Here is a tiny trained network, its code and every weight. The questions are about switching its units off for an input and a class, where a switched-off unit gives its printed mean instead of its output.

import numpy as np


def w(rows, s, z=0):
    codes = np.array(rows[::2]) - 128.0
    scale = np.full(codes.shape[1], s)
    scale[-1] = z or s
    return codes * scale


def f(y):
    return np.maximum(y, 0)


def log_softmax(a):
    a = a - a.max(-1, keepdims=True)
    return a - np.log(np.exp(a).sum(-1, keepdims=True))


def net(x, mask):
    res = np.array(x, float).reshape(1, 7) / 4 @ E
    y = f(res @ A[0][:, :-1].T + A[0][:, -1])
    res = res + np.where(mask, y, B[0][:, -1]) @ B[0][:, :-1]
    return log_softmax(res[-1] @ U[:, :-1].T + U[:, -1])


A, B = {}, {}
E = w([
[124,64,80,227,117,72,61,124],'x0',
[130,125,132,127,129,129,126,132],'x1',
[141,160,88,92,212,70,128,214],'x2',
[130,124,130,126,130,128,129,129],'x3',
[132,123,131,126,125,127,127,132],'x4',
[9,93,183,161,158,100,178,156],'x5',
[125,132,129,129,128,125,125,126],'x6',
],0.011)
A[0] = w([
[52,111,151,146,169,91,148,163,132],'n1',
[2,97,181,154,157,104,179,143,164],'n2',
[141,190,188,36,133,188,223,133,247],'n3',
[135,170,182,76,127,179,174,140,211],'n4',
[217,146,108,108,89,173,82,89,254],'n5',
[92,155,119,118,202,61,152,204,127],'n6',
[116,62,72,202,114,55,47,118,172],'n7',
[121,119,90,173,154,74,104,154,128],'n8',
[6,91,195,160,165,103,180,150,170],'n9',
[156,168,71,96,237,50,123,222,192],'n10',
[113,96,183,166,33,202,136,45,232],'n11',
[123,90,72,196,125,79,69,121,179],'n12',
],0.0082,0.0069)
B[0] = w([
[129,89,175,102,94,110,175,155,177],'n1',
[89,82,254,142,146,88,215,140,211],'n2',
[100,163,130,67,165,202,155,106,251],'n3',
[104,146,125,97,163,186,156,100,208],'n4',
[146,145,75,117,98,170,71,90,236],'n5',
[143,114,139,80,121,121,153,182,185],'n6',
[183,68,138,197,96,62,72,131,212],'n7',
[166,86,120,127,132,78,121,148,166],'n8',
[88,91,238,138,124,99,211,149,216],'n9',
[180,155,87,75,201,111,108,242,230],'n10',
[87,105,150,191,92,161,129,7,242],'n11',
[178,106,111,173,116,91,82,144,198],'n12',
],0.0097,0.014)
U = w([
[98,173,76,90,96,225,109,8,255],'0',
[167,250,57,57,201,177,99,156,196],'1',
[164,113,78,204,22,128,54,58,188],'2',
[195,141,3,146,169,65,54,173,146],'3',
[18,131,181,144,156,177,196,48,93],'4',
[73,153,162,54,171,138,191,202,81],'5',
[85,84,183,226,60,51,140,79,39],'6',
[162,68,159,131,129,32,147,197,17],'7',
],0.006,0.0021)

Each question gives the input, the list of numbers given to net, and the class t.
The units are the neurons (one row each of A and B). Each row of codes is followed by its name. A weight is (code - 128) times the scale printed after its matrix; where a second scale follows, it is the last column's (A, B and U).
mask holds one flag per neuron, in row order. A switched-off neuron (its flag False) gives its mean, the last column of its row in B, instead of its output. The means were averaged over made-up inputs and are rounded, as every weight is.
A unit's drop is (log p(t) with every unit on - log p(t) with that unit switched off) / (log p(t) with every unit on - log p(t) with every unit switched off).
The circuit of an input: a set's keep is (log p(t) with only the set's units on - log p(t) with every unit switched off) / (log p(t) with every unit on - log p(t) with every unit switched off). Starting from all 12 units, units are removed one at a time, each time the one whose removal leaves the highest keep (on an exact tie, the one counted first), for as long as the keep stays at least 0.8.
circuit, biggest first: the units of the circuit, biggest drop first
unit that matters most: the unit with the biggest drop
top k neurons: the k neurons with the biggest drops, biggest first
drop of u: that unit's drop, to one decimal
input [1,-4,-4,8,7,8,4], class 6: circuit, biggest first	(n3)
input [1,6,7,7,3,-3,6], class 3: top 2 neurons	(n3 n4)
input [1,1,-6,-7,0,-2,4], class 2: circuit, biggest first	(n3 n2)
input [4,-5,4,8,-3,0,3], class 3: circuit, biggest first	(n2 n10)
input [-2,1,8,1,-3,0,6], class 1: top 2 neurons	(n10 n2)
input [1,-1,2,0,-7,-7,-1], class 3: top 3 neurons	(n3 n11 n4)
input [2,4,2,-1,4,-7,3], class 3: top 2 neurons	(n11 n3)
input [1,-1,4,3,-4,-8,0], class 3: top 2 neurons	(n3 n4)
input [-6,0,0,5,-3,0,-6], class 0: top 3 neurons	(n10 n2 n9)
input [2,-1,4,-5,-3,0,0], class 3: top 2 neurons	(n2 n9)
input [7,3,1,-3,-4,-2,7], class 3: drop of n11	0.5
input [8,-8,-3,-6,-4,-1,3], class 2: drop of n9	0.1
input [8,5,2,2,7,-5,5], class 3: drop of n3	0.0
input [4,-6,0,-6,8,-3,-3], class 2: unit that matters most	n10
input [-3,-3,1,1,-7,-5,5], class 1: drop of n11	0.9
